Below are the code and all the weights of a small trained network. Each question names an input and a target symbol and asks about switching units off, where a switched-off unit gives its printed mean instead of its output.

import numpy as np


def w(rows, s, z=0):
    codes = np.array(rows[::2]) - 128.0
    scale = np.full(codes.shape[1], s)
    scale[-1] = z or s
    return codes * scale


def f(y):
    return np.maximum(y, 0)


def softmax(a):
    e = np.exp(a - a.max(-1, keepdims=True))
    return e / e.sum(-1, keepdims=True)


def log_softmax(a):
    a = a - a.max(-1, keepdims=True)
    return a - np.log(np.exp(a).sum(-1, keepdims=True))


def net(x, mask):
    ids = ['ΘΛαδεημξπτφψ'.index(c) for c in x.split()]
    T = len(ids)
    res = E[ids] + P[:T]
    r = res
    for j in range(2):
        rows = slice(2 * j, 2 * j + 2)
        q, k, v = (r @ M[0][rows].T for M in (Q, K, V))
        z = softmax(np.where(np.tri(T) > 0, q @ k.T / 2**0.5, -1e9)) @ v
        o = O[0][rows]
        res = res + np.where(mask[j], z, o[:, -1]) @ o[:, :-1]
    y = f(res @ A[0][:, :-1].T + A[0][:, -1])
    res = res + np.where(mask[2:18], y, B[0][:, -1]) @ B[0][:, :-1]
    return log_softmax(res[-1] @ U[:, :-1].T + U[:, -1])


Q, K, V, O, A, B = {}, {}, {}, {}, {}, {}
E = w([
[205,117,50,155],'Θ',
[106,64,78,100],'Λ',
[90,203,83,98],'α',
[110,182,114,184],'δ',
[53,74,95,125],'ε',
[114,66,123,195],'η',
[208,183,249,68],'μ',
[107,158,67,65],'ξ',
[91,62,82,115],'π',
[74,23,86,112],'τ',
[66,140,110,160],'φ',
[54,177,85,120],'ψ',
],0.017)
P = w([
[153,193,2,166],'0',
[57,152,119,131],'1',
[61,155,120,128],'2',
[58,165,109,116],'3',
[62,162,109,124],'4',
[61,154,122,136],'5',
[61,149,118,127],'6',
[57,150,115,129],'7',
[60,150,115,116],'8',
[51,153,112,122],'9',
],0.0094)
Q[0] = w([
[149,168,38,87],'H0',
[246,123,185,56],'H0',
[9,156,10,160],'H1',
[52,135,114,105],'H1',
],0.014)
K[0] = w([
[206,87,76,148],'H0',
[18,124,251,100],'H0',
[225,114,11,150],'H1',
[224,195,99,210],'H1',
],0.012)
V[0] = w([
[99,234,123,94],'H0',
[68,173,96,133],'H0',
[4,86,157,114],'H1',
[145,93,83,31],'H1',
],0.016)
O[0] = w([
[187,175,61,68,190],'H0',
[119,97,123,72,220],'H0',
[8,131,140,88,7],'H1',
[164,70,238,30,147],'H1',
],0.017,0.011)
A[0] = w([
[192,192,113,53,57],'N0',
[126,76,114,108,166],'N1',
[129,113,213,57,118],'N2',
[132,140,24,130,176],'N3',
[138,63,104,41,186],'N4',
[162,85,98,165,154],'N5',
[96,146,123,50,254],'N6',
[107,221,168,102,221],'N7',
[68,88,87,88,194],'N8',
[91,60,185,136,52],'N9',
[53,144,28,190,55],'N10',
[255,112,174,180,149],'N11',
[40,97,133,137,39],'N12',
[145,127,88,150,136],'N13',
[122,135,108,253,193],'N14',
[95,38,110,106,136],'N15',
],0.0097,0.0038)
B[0] = w([
[76,56,123,112,226],'N0',
[85,181,150,173,151],'N1',
[156,44,20,130,160],'N2',
[120,199,228,178,204],'N3',
[87,162,166,145,197],'N4',
[160,216,100,65,173],'N5',
[150,191,157,184,182],'N6',
[129,33,131,223,144],'N7',
[147,138,180,208,168],'N8',
[109,129,195,113,141],'N9',
[188,2,140,180,174],'N10',
[29,133,111,152,253],'N11',
[99,103,49,85,143],'N12',
[142,148,153,50,166],'N13',
[131,46,130,26,162],'N14',
[175,183,99,137,149],'N15',
],0.0062,0.026)
U = w([
[14,141,19,101,40],'Θ',
[126,64,88,123,5],'Λ',
[143,104,188,82,151],'α',
[167,160,204,28,51],'δ',
[126,135,143,181,182],'ε',
[113,101,89,31,234],'η',
[109,181,180,76,83],'μ',
[212,97,255,76,79],'ξ',
[88,171,38,77,115],'π',
[99,113,43,97,100],'τ',
[215,114,129,100,190],'φ',
[77,96,150,88,89],'ψ',
],0.0082,0.003)

Each question gives the input, a string of symbols that net reads in full, and the target symbol t.
The units are the heads (2 rows each of Q, K, V and O) and the neurons (one row each of A and B). Each row of codes is followed by its name. A weight is (code - 128) times the scale printed after its matrix; where a second scale follows, it is the last column's (O, A, B and U).
mask holds one flag per unit, heads first, then neurons. A switched-off unit (its flag False) gives its mean, the last column of its rows in O or B, instead of its output. The means were averaged over made-up inputs and are rounded, as every weight is.
A unit's drop is (log p(t) with every unit on - log p(t) with that unit switched off) / (log p(t) with every unit on - log p(t) with every unit switched off).
The circuit of an input: a set's keep is (log p(t) with only the set's units on - log p(t) with every unit switched off) / (log p(t) with every unit on - log p(t) with every unit switched off). Starting from the 12 units with the biggest drops (on a tie, the unit counted first), units are removed one at a time, each time the one whose removal leaves the highest keep (on an exact tie, the one counted first), for as long as the keep stays at least 0.8.
circuit, biggest first: the units of the circuit, biggest drop first
most important unit: the unit with the biggest drop
k most important neurons: the k neurons with the biggest drops, biggest first
which heads matter: for each layer, one digit per head in row order, 1 if its drop is at least 0.15 and else 0, layers parted by /
input α φ τ ξ π α δ, target δ: which heads matter => 10
input τ δ Λ φ δ φ δ τ ξ ψ, target ψ: circuit, biggest first => (H1, H0)
input ξ ξ δ ξ τ φ α φ δ δ, target η: which heads matter => 11
input ξ δ μ φ, target η: which heads matter => 11
input ξ ξ ξ ε Λ, target η: circuit, biggest first => (H1, N2, H0)
input ψ φ φ ξ Λ Λ, target μ: which heads matter => 11
input φ π ξ ε, target ε: which heads matter => 01
input μ μ ξ δ η φ δ ξ η τ, target π: which heads matter => 11
input ε α ε, target Θ: which heads matter => 01
input ε ε π, target Θ: circuit, biggest first => (H1)
input α δ φ α δ ξ δ ε ε, target δ: 2 most important neurons => (N11, N3)
input δ Λ μ φ ξ η δ, target φ: which heads matter => 01
input δ δ φ Λ Λ μ ψ ψ, target φ: which heads matter => 01
input τ η τ ε τ δ ξ, target ψ: which heads matter => 11
input μ φ φ μ α, target π: circuit, biggest first => (H0)
input α ξ δ Λ ψ φ, target δ: which heads matter => 10
input Λ η φ α ε Λ, target ξ: 3 most important neurons => (N11, N9, N0)
input η ξ μ φ ε, target Λ: circuit, biggest first => (H1, H0, N10, N14)
input μ ε π, target π: 3 most important neurons => (N11, N5, N10)
input Λ ξ δ Λ φ Λ δ η, target ξ: 3 most important neurons => (N11, N9, N0)
input μ η φ τ δ, target π: circuit, biggest first => (N11, H1, H0, N5)
input μ ξ φ δ φ δ, target π: circuit, biggest first => (H0, N10)
input τ δ η, target ψ: circuit, biggest first => (H1)
input ξ δ π φ δ φ φ ε, target η: circuit, biggest first => (H1, N2, H0)
input δ π δ τ μ π, target φ: 3 most important neurons => (N10, N11, N3)
input ε ε π ξ τ, target Θ: 2 most important neurons => (N12, N2)
input ψ τ ξ τ α α, target μ: 2 most important neurons => (N3, N6)
input τ φ φ, target ψ: 2 most important neurons => (N9, N12)
input ε τ ψ φ μ φ ε ξ ξ φ, target Θ: most important unit => H1
input φ δ η ξ π δ τ, target ε: 3 most important neurons => (N8, N3, N10)
